[100  93 110  80  84  96 126  90  85  96  82  97  88 132  82  87 126 136
  73 127  80 129 108] : rufis
[101 139 194 191 174 105 118 190 181 100  90 106  97 133 184 166 119 152
 174 122 159 163 173] : zabig
[108  92  77  71  68 107 129  80  64 104 110 117 117 126  90  98 139 103
  94 122  78  91 106] : vori
[117 142 115 137 145 116 116 142 142 118 109 105 110 120 142 154 113 105
 147 116 143 103 152] : pugal
[122  93  63  48  55 114 134  64  62 118 119 128 121 123  62  71 148 108
  58 134  63  97  82] : Gon
[112 122 132 147 138 115 122 142 147 112  99 107 104 126 147 150 118 122
 158 124 135 120 156] : Taduf
[108 115 117  88 105 104 125 103  98 108  96 107  99 115  90 100 119 123
  81 121 104 119 109] : moru
[133 139 167 167 151 132 133 158 152 134 130 130 129 141 158 135 140 160
 153 137 141 164 135] : Dute
[100  93 110  80  84  96 126  90  85  96  82  97  88 132  82  87 126 136
  73 127  80 116 108] : Zagub
[102  88 148 101  88  95 135 100  93  93  78 102  91 139  95  82 128 152
  88 134  79 155 110] : kelos
[ 99 114 155 118 109  99 126 126 118  99  86  99  92 140 119 113 134 158
 112 129 103 161 131] : vibel
[ 94 107 174 133 122  94 125 139 131  95  78  95  85 135 128 126 120 149
 120 119 114 155 139] : Gelu
key -> tag
[81] -> q_439
[98] -> q_637
[124] -> q_555
[100] -> q_561
[91] -> q_891
[99] -> q_740
[90] -> q_160
[82] -> q_23
key Taduf 10:  : q_740
gone kelos: [ 88  93 155 152 128 134  78  95  93  91 101 135 110 139  79  95 148  88
 102 102 100  88] : [82]
q: [ 99 114 155 118 109  99 126 126 118  99  86  99  92 140 119 113 134 158
 112 129 103 161 131] : vibel
present: [ 80  84  96 126  91] : no
q: [101 139 194 191 174 105 118 190 181 100  90 106  97 133 184 166 119 152
 174 122 159 163 173] : zabig

[136 134 147 178 181 103 112 126 156 126  91 139 157 171 162 163 196 143
 225 104 133 144 146  86 141 104 107 170 116 129 181 125 117 118 150 153
  87 120 127 118 172 140 143 151 105  79 122  71 126  82 179 136  98 113
 115]  dosup
[150 130 106 147 148 133  72 113 140 137 149 210  99 148  90 138  48  83
  89 156 162  91 137 135 103 161 147  96 140 146  68 145 128 143 112 101
 143 122 186  85  97  62 139 123 154 175  96 186 104 133 108 118 101 149
 107]  Mik
[173 121 107 162 168 145  91 176 112 113 112 217 116 147 101  94  74 127
 130 171 118 122 147 178 109 105 152 109 160 165 125 146 162 142  89 155
 141 113 171  39 153  99 140 100 107 110 115 132 123 152 162 176 135 173
 108]  gen
[123 112 113  81  84 141 142 125 115 123 174 116 101  97  97  98  75 111
  35 155 123  99 115 173 104 150 155  77 131 135  70 131 126 133 123  86
 185 130 125 134  80  97 109 114 162 173 136 195 184 153  82 116 167 134
 143]  merun
[ 87 136 170  74 102 116 167  96 142 144 134  69 149 101 146 153 166 129
 134 104 136 160 112  84 135 160 120 170  91  92 126 115 119 113 159 105
 105 137  93 217  98 157 111 151 142 151 162 136 135  96  70 100 122  93
 148]  vanip
[ 97 137 161  63  96 106 170  97 151 137 122  51 146  98 153 160 166 129
 136 103 140 148  99  88 133 159 102 161  89  96 126 112 115 105 160 110
 115 133  87 209 107 170 114 152 148 151 148 129 126  85  77  89 129  99
 166]  Vit
[149 118 110 182 142 124 105 134 102  88 103 196 123 163 145 131 136 146
 177 131 143 117 170 139 106  68 107 123 129 180 175 127 129 126 112 137
  67 119 167  97 161 143 213 141  73 164 125 124 139 124 173 138 149 104
 107]  nilig
[125 124 141 159 129 134  87  88 133 129  99 190 114 163 139 159 102 112
 132 126 179  94 171 121  96 139 101 122 127 140 122 123 104 130 134  80
  87 108 165 138  85 119 203 153 115 231 115 174 106 101 113  95 118  90
  97]  teba
[140 128 112 146 158 132  76 117 140 141 137 193  95 133  82 134  56  92
  65 153 152  89 131 149 110 164 147  96 145 130  77 141 129 149 113 105
 136 112 166  86  76  63 142 120 151 171 101 196 119 144 106 114 106 139
 100]  Dezap
[ 87 136 170  74 102 116 167  96 142 144 134  69 149 101 146 153 166 129
 134 104 136 160 112  84 135 160 120 170  91  92 126 115 119 113 159 105
 105 137  93 217  98 157 111 151 175  98 119 143 131 142  94 105 111 145
 147]  zef
present: [ 73 164 125] : yes
present: [148  93] : no
gone merun: [155  97 143  82 184 112 174  75 155  77  84 101 142 173 141  81 131 116
 114 153 173  97  35 104 125 123 111 133 125 113 162 135  98 167 150 123
 131 115 134  99 123 115 134 116 109  97  86 126 136 195  70  80 130 123] : [185]
gone gen: [101 153 145 110  89 171  94 116 105  39 115 147 152 152 100 108 217 147
 173 160 112 121 165 113 155 113 118 162 146 107 162 125 140 132 112  99
 141 109 162 127 122  91 142 176 171 107 173 130 109  74 178 176 123 168] : [135]
key -> tag
[75] -> q_96
[107] -> q_528
[122] -> q_500
[98] -> q_87
[76] -> q_193
[97] -> q_903
[85] -> q_237
key Mik 40:  : q_903
present: [102 161  89  96] : yes
gone Vit: [114  51 161 106  77 166 170 122 170 140 102  89 148  63 148 151 133  99
  87  88 151 115 110 115 153 148  96 129 126 160 129 152 107 159 160  97
 133 166  97 137  89 161 146 209 129 137  99 126 103  85 112 136  96 105] : [98]

[162  81 188 218 114  82] = pima
[162  81 188 218 114  91] = dasi
[ 25 142 149  55 122 148] = bave
chg dasi: [162  82 188 218 114  91] : 1, [81]
chg pima: [163  81 188 218 114  82] : 0, [162]
tags:
[148] -> q_115
[54] -> q_494
[218] -> q_728
[55] -> q_331
[149] -> q_734
key bave 3:  : q_331
gone bave: [ 25 149 142 122  55] : [148]

[ 66 140 156 132 126] = Sefod
[ 77 174  76  56  44] = kep
[106 175 133 148 144] = tev
[ 59 102  44  51  99] = fos
[139 158 123 141 186] = neba
[102 146 111 112  65] = zafum
[ 51 109  95 113 167] = fupeg
[ 66 140 156 105 126] = Nuz
[133  86  65  91  87] = binas
[ 88 182 141 135 141] = Zugif
[141 202 110 104  88] = Zofu
[139 158 121 141 186] = badad
gone binas: [ 87  91 133  65] : [86]
gone kep: [ 76  56 174  44] : [77]
gone Sefod: [140 126 132 156] : [66]

[ 98 152 136 121 132 133 124 190] -> nipog
[131 131 114 164 120 128 114  54] -> ras
[174 118 108 128 109 109 140 214] -> kekuv
[ 68 156 144 158 122 133 124 132] -> Nupi
gone Nupi: [124 156 158 122  68 144 132] : [133]
chg nipog: [ 98 152 136 121 132 133 125 190] : 6, [124]
key -> tag
[140] -> q_548
[114] -> q_97
[124] -> q_778
key ras 6:  : q_97
q: [131 131 114 164 120 128 114  54] : ras
gone kekuv: [174 118 109 109 140 128 214] : [108]
present: [131 131] : yes

